Below are the code and all the weights of a small trained network. Each question names an input and a target symbol and asks about switching units off, where a switched-off unit gives its printed mean instead of its output.

import numpy as np


def w(rows, s, z=0):
    codes = np.array(rows[::2]) - 128.0
    scale = np.full(codes.shape[1], s)
    scale[-1] = z or s
    return codes * scale


def f(y):
    return np.maximum(y, 0)


def softmax(a):
    e = np.exp(a - a.max(-1, keepdims=True))
    return e / e.sum(-1, keepdims=True)


def log_softmax(a):
    a = a - a.max(-1, keepdims=True)
    return a - np.log(np.exp(a).sum(-1, keepdims=True))


def net(x, mask):
    ids = ['ΠΩαεζηθστ'.index(c) for c in x.split()]
    T = len(ids)
    res = E[ids] + P[:T]
    u = 0
    for l in range(2):
        r = res
        for j in range(3):
            rows = slice(3 * j, 3 * j + 3)
            q, k, v = (r @ M[l][rows].T for M in (Q, K, V))
            z = softmax(np.where(np.tri(T) > 0, q @ k.T / 3**0.5, -1e9)) @ v
            o = O[l][rows]
            res = res + np.where(mask[u + j], z, o[:, -1]) @ o[:, :-1]
        u += 3
        y = f(res @ A[l][:, :-1].T + A[l][:, -1])
        res = res + np.where(mask[u : u + 4], y, B[l][:, -1]) @ B[l][:, :-1]
        u += 4
    return log_softmax(res[-1] @ U[:, :-1].T + U[:, -1])


Q, K, V, O, A, B = {}, {}, {}, {}, {}, {}
E = w([
[14,19,49,184,252,89,120,22],'Π',
[252,2,244,92,56,81,250,185],'Ω',
[241,144,7,99,184,231,154,33],'α',
[5,218,209,212,61,42,111,183],'ε',
[154,76,13,250,12,68,3,141],'ζ',
[249,115,253,252,255,241,9,251],'η',
[87,242,235,50,229,163,181,37],'θ',
[225,244,70,136,73,112,181,234],'σ',
[52,116,219,149,19,250,25,22],'τ',
],0.0041)
P = w([
[94,58,203,254,188,235,203,243],'0',
[95,100,150,224,202,236,130,207],'1',
[111,106,145,222,173,201,140,163],'2',
[135,119,144,174,171,181,123,169],'3',
[159,120,139,148,173,153,102,153],'4',
[167,117,144,137,158,129,95,134],'5',
[181,119,141,118,153,104,94,118],'6',
[209,124,137,75,152,83,76,110],'7',
[225,131,137,44,127,45,57,106],'8',
[219,127,184,142,189,70,51,93],'9',
[248,101,188,178,212,74,25,103],'10',
],0.0039)
Q[0] = w([
[3,134,12,7,10,33,247,106],'L0H0',
[176,7,149,171,71,171,227,133],'L0H0',
[7,147,14,6,9,18,250,107],'L0H0',
[3,169,63,49,27,165,212,72],'L0H1',
[253,81,197,218,231,101,40,183],'L0H1',
[2,191,46,19,14,128,223,79],'L0H1',
[2,126,24,87,77,118,137,3],'L0H2',
[240,88,245,154,232,130,34,213],'L0H2',
[22,163,10,103,29,125,218,37],'L0H2',
],0.004)
K[0] = w([
[12,54,48,216,129,209,161,141],'L0H0',
[209,81,243,245,244,246,56,241],'L0H0',
[12,68,49,217,131,212,152,129],'L0H0',
[3,183,192,254,243,253,99,225],'L0H1',
[253,75,61,2,14,3,163,55],'L0H1',
[3,170,195,252,237,247,85,144],'L0H1',
[240,227,175,232,138,146,185,251],'L0H2',
[118,28,90,4,58,21,51,2],'L0H2',
[143,234,173,249,194,228,196,254],'L0H2',
],0.004)
V[0] = w([
[245,26,240,251,252,241,5,234],'L0H0',
[161,171,177,133,234,162,4,102],'L0H0',
[243,70,231,251,255,196,18,239],'L0H0',
[155,17,251,143,194,167,211,116],'L0H1',
[160,243,83,107,229,203,178,170],'L0H1',
[167,39,57,18,3,7,244,21],'L0H1',
[85,33,61,96,203,9,244,58],'L0H2',
[230,71,216,253,253,224,22,245],'L0H2',
[227,131,168,242,254,84,61,245],'L0H2',
],0.004)
O[0] = w([
[212,83,186,180,179,76,61,118,254],'L0H0',
[235,202,214,82,148,49,53,33,160],'L0H0',
[206,94,164,182,191,55,66,113,242],'L0H0',
[92,64,185,104,237,154,79,87,173],'L0H1',
[200,234,98,239,227,161,245,65,134],'L0H1',
[79,79,46,3,64,181,167,183,72],'L0H1',
[122,78,73,4,220,22,224,206,102],'L0H2',
[181,141,161,238,183,78,63,91,220],'L0H2',
[158,167,99,247,207,24,63,93,184],'L0H2',
],0.0039,0.0083)
A[0] = w([
[242,6,192,143,236,99,236,249,217],'L0N0',
[201,242,215,124,137,17,88,54,60],'L0N1',
[21,202,106,189,226,43,121,57,251],'L0N2',
[176,50,39,189,169,40,29,4,176],'L0N3',
],0.0039,0.0014)
B[0] = w([
[225,19,195,139,231,88,221,218,206],'L0N0',
[202,192,218,148,128,29,95,97,221],'L0N1',
[4,228,125,161,246,100,64,76,183],'L0N2',
[147,84,79,194,200,52,37,55,246],'L0N3',
],0.0036,0.013)
Q[1] = w([
[32,99,14,56,40,25,208,3],'L1H0',
[46,252,9,23,9,230,247,238],'L1H0',
[60,251,15,30,10,228,242,241],'L1H0',
[7,251,87,50,5,207,237,167],'L1H1',
[224,14,75,112,227,107,108,166],'L1H1',
[116,54,38,13,75,216,239,203],'L1H1',
[77,100,25,151,159,129,145,50],'L1H2',
[59,221,114,22,16,213,201,240],'L1H2',
[222,117,247,205,163,88,37,148],'L1H2',
],0.004)
K[1] = w([
[43,28,108,62,32,254,235,240],'L1H0',
[110,20,215,209,154,159,153,120],'L1H0',
[111,20,217,208,159,156,146,115],'L1H0',
[159,118,53,193,224,215,141,179],'L1H1',
[26,211,185,89,33,41,64,19],'L1H1',
[46,197,23,220,224,207,101,127],'L1H1',
[240,93,254,98,75,167,199,228],'L1H2',
[74,214,146,233,126,212,112,128],'L1H2',
[105,65,54,61,176,26,96,71],'L1H2',
],0.0038)
V[1] = w([
[230,40,31,103,181,192,153,21],'L1H0',
[246,231,25,168,67,78,158,238],'L1H0',
[72,15,38,217,47,69,39,225],'L1H0',
[62,253,166,199,173,55,52,56],'L1H1',
[57,248,160,101,182,68,206,192],'L1H1',
[171,5,212,118,147,84,244,253],'L1H1',
[137,56,135,211,174,65,79,18],'L1H2',
[99,143,19,161,164,138,88,10],'L1H2',
[14,193,7,102,136,162,84,25],'L1H2',
],0.0039)
O[1] = w([
[225,63,6,208,226,248,232,12,135],'L1H0',
[231,248,3,254,2,67,242,253,112],'L1H0',
[78,1,20,250,4,4,2,219,126],'L1H0',
[28,164,198,138,65,140,234,190,208],'L1H1',
[38,249,205,53,252,12,249,214,106],'L1H1',
[182,142,16,27,253,136,48,209,147],'L1H1',
[58,89,60,85,126,159,170,157,250],'L1H2',
[54,9,21,179,232,86,227,34,142],'L1H2',
[90,22,107,172,205,16,145,38,56],'L1H2',
],0.004,0.021)
A[1] = w([
[134,123,76,215,237,20,215,245,111],'L1N0',
[22,3,239,109,169,50,57,178,91],'L1N1',
[63,29,102,208,96,195,181,194,254],'L1N2',
[213,19,178,191,167,207,166,31,101],'L1N3',
],0.0039,0.0038)
B[1] = w([
[156,205,29,184,187,10,211,211,252],'L1N0',
[36,26,220,16,155,30,10,173,248],'L1N1',
[10,14,1,127,18,221,160,180,182],'L1N2',
[197,51,136,199,182,188,130,3,253],'L1N3',
],0.0039,0.0071)
U = w([
[36,26,4,36,231,47,147,51,123],'Π',
[160,142,53,9,173,234,10,230,198],'Ω',
[172,148,34,198,176,249,245,20,158],'α',
[11,175,211,86,74,42,127,244,199],'ε',
[112,43,9,236,7,65,74,154,33],'ζ',
[243,149,217,189,156,8,63,63,3],'η',
[77,211,249,20,216,193,243,64,148],'θ',
[160,248,65,233,73,146,236,235,221],'σ',
[81,46,231,165,9,247,93,40,232],'τ',
],0.004,0.0038)

Each question gives the input, a string of symbols that net reads in full, and the target symbol t.
The units are the heads (3 rows each of Q, K, V and O) and the neurons (one row each of A and B). Each row of codes is followed by its name. A weight is (code - 128) times the scale printed after its matrix; where a second scale follows, it is the last column's (O, A, B and U).
mask holds one flag per unit, layer by layer, with each layer's heads first. A switched-off unit (its flag False) gives its mean, the last column of its rows in O or B, instead of its output. The means were averaged over made-up inputs and are rounded, as every weight is.
A unit's drop is (log p(t) with every unit on - log p(t) with that unit switched off) / (log p(t) with every unit on - log p(t) with every unit switched off).
The circuit of an input: a set's keep is (log p(t) with only the set's units on - log p(t) with every unit switched off) / (log p(t) with every unit on - log p(t) with every unit switched off). Starting from the 12 units with the biggest drops (on a tie, the unit counted first), units are removed one at a time, each time the one whose removal leaves the highest keep (on an exact tie, the one counted first), for as long as the keep stays at least 0.8.
circuit, biggest first: the units of the circuit, biggest drop first
most important unit: the unit with the biggest drop
top k neurons: the k neurons with the biggest drops, biggest first
k most important neurons of layer l: the k neurons of layer l with the biggest drops, biggest first
heads that matter: for each layer, one digit per head in row order, 1 if its drop is at least 0.15 and else 0, layers parted by /
input Ω θ σ, target Ω: heads that matter : 010 / 011
input Ω α η, target Ω: circuit, biggest first : L1H1, L0N0
input η α Π α η η η η α Π, target α: circuit, biggest first : L1H0, L1N1
input σ σ τ Ω, target σ: circuit, biggest first : L1H0, L0H1, L1N1
input Ω η τ, target Ω: circuit, biggest first : L1H1, L0N0, L1H2
input Ω η η σ Ω Ω Ω, target Ω: heads that matter : 010 / 011
input η η η, target η: circuit, biggest first : L0H0, L0H2
input η η Π τ ζ η, target Π: circuit, biggest first : L1H2, L0N3, L0H2
input σ ε Π Ω Ω η η τ ε η Ω, target ε: heads that matter : 010 / 110
input Ω ζ Π ζ, target ζ: circuit, biggest first : L1H0, L0H1, L1N2
input η η ε τ, target τ: circuit, biggest first : L1H1, L0H2, L1N0
input η η α τ ε, target ε: 2 most important neurons of layer 0 : L0N0, L0N2
input ε Π η Π η, target Π: most important unit : L1H2
input τ Π ε τ η Π Π Ω, target Π: most important unit : L1H2
input Π Ω ε Ω ζ Π, target Ω: top 3 neurons : L0N2, L0N0, L0N3
input η σ α α α Π Ω, target α: heads that matter : 010 / 100
input ε τ ε η ε η Ω Π ε Π, target ε: top 2 neurons : L0N0, L1N3
input τ θ ζ η ζ η, target ζ: 2 most important neurons of layer 0 : L0N0, L0N3
input Ω η τ η θ Π θ, target θ: heads that matter : 100 / 100
input η η η ε σ η, target ε: top 3 neurons : L0N2, L0N1, L0N0
input η η σ η, target σ: circuit, biggest first : L1H0, L0H1, L1N0, L1N1
input η ε Π θ ε Ω τ Π ε η η, target ε: most important unit : L1H0
input η Π α, target α: top 2 neurons : L1N1, L1N3
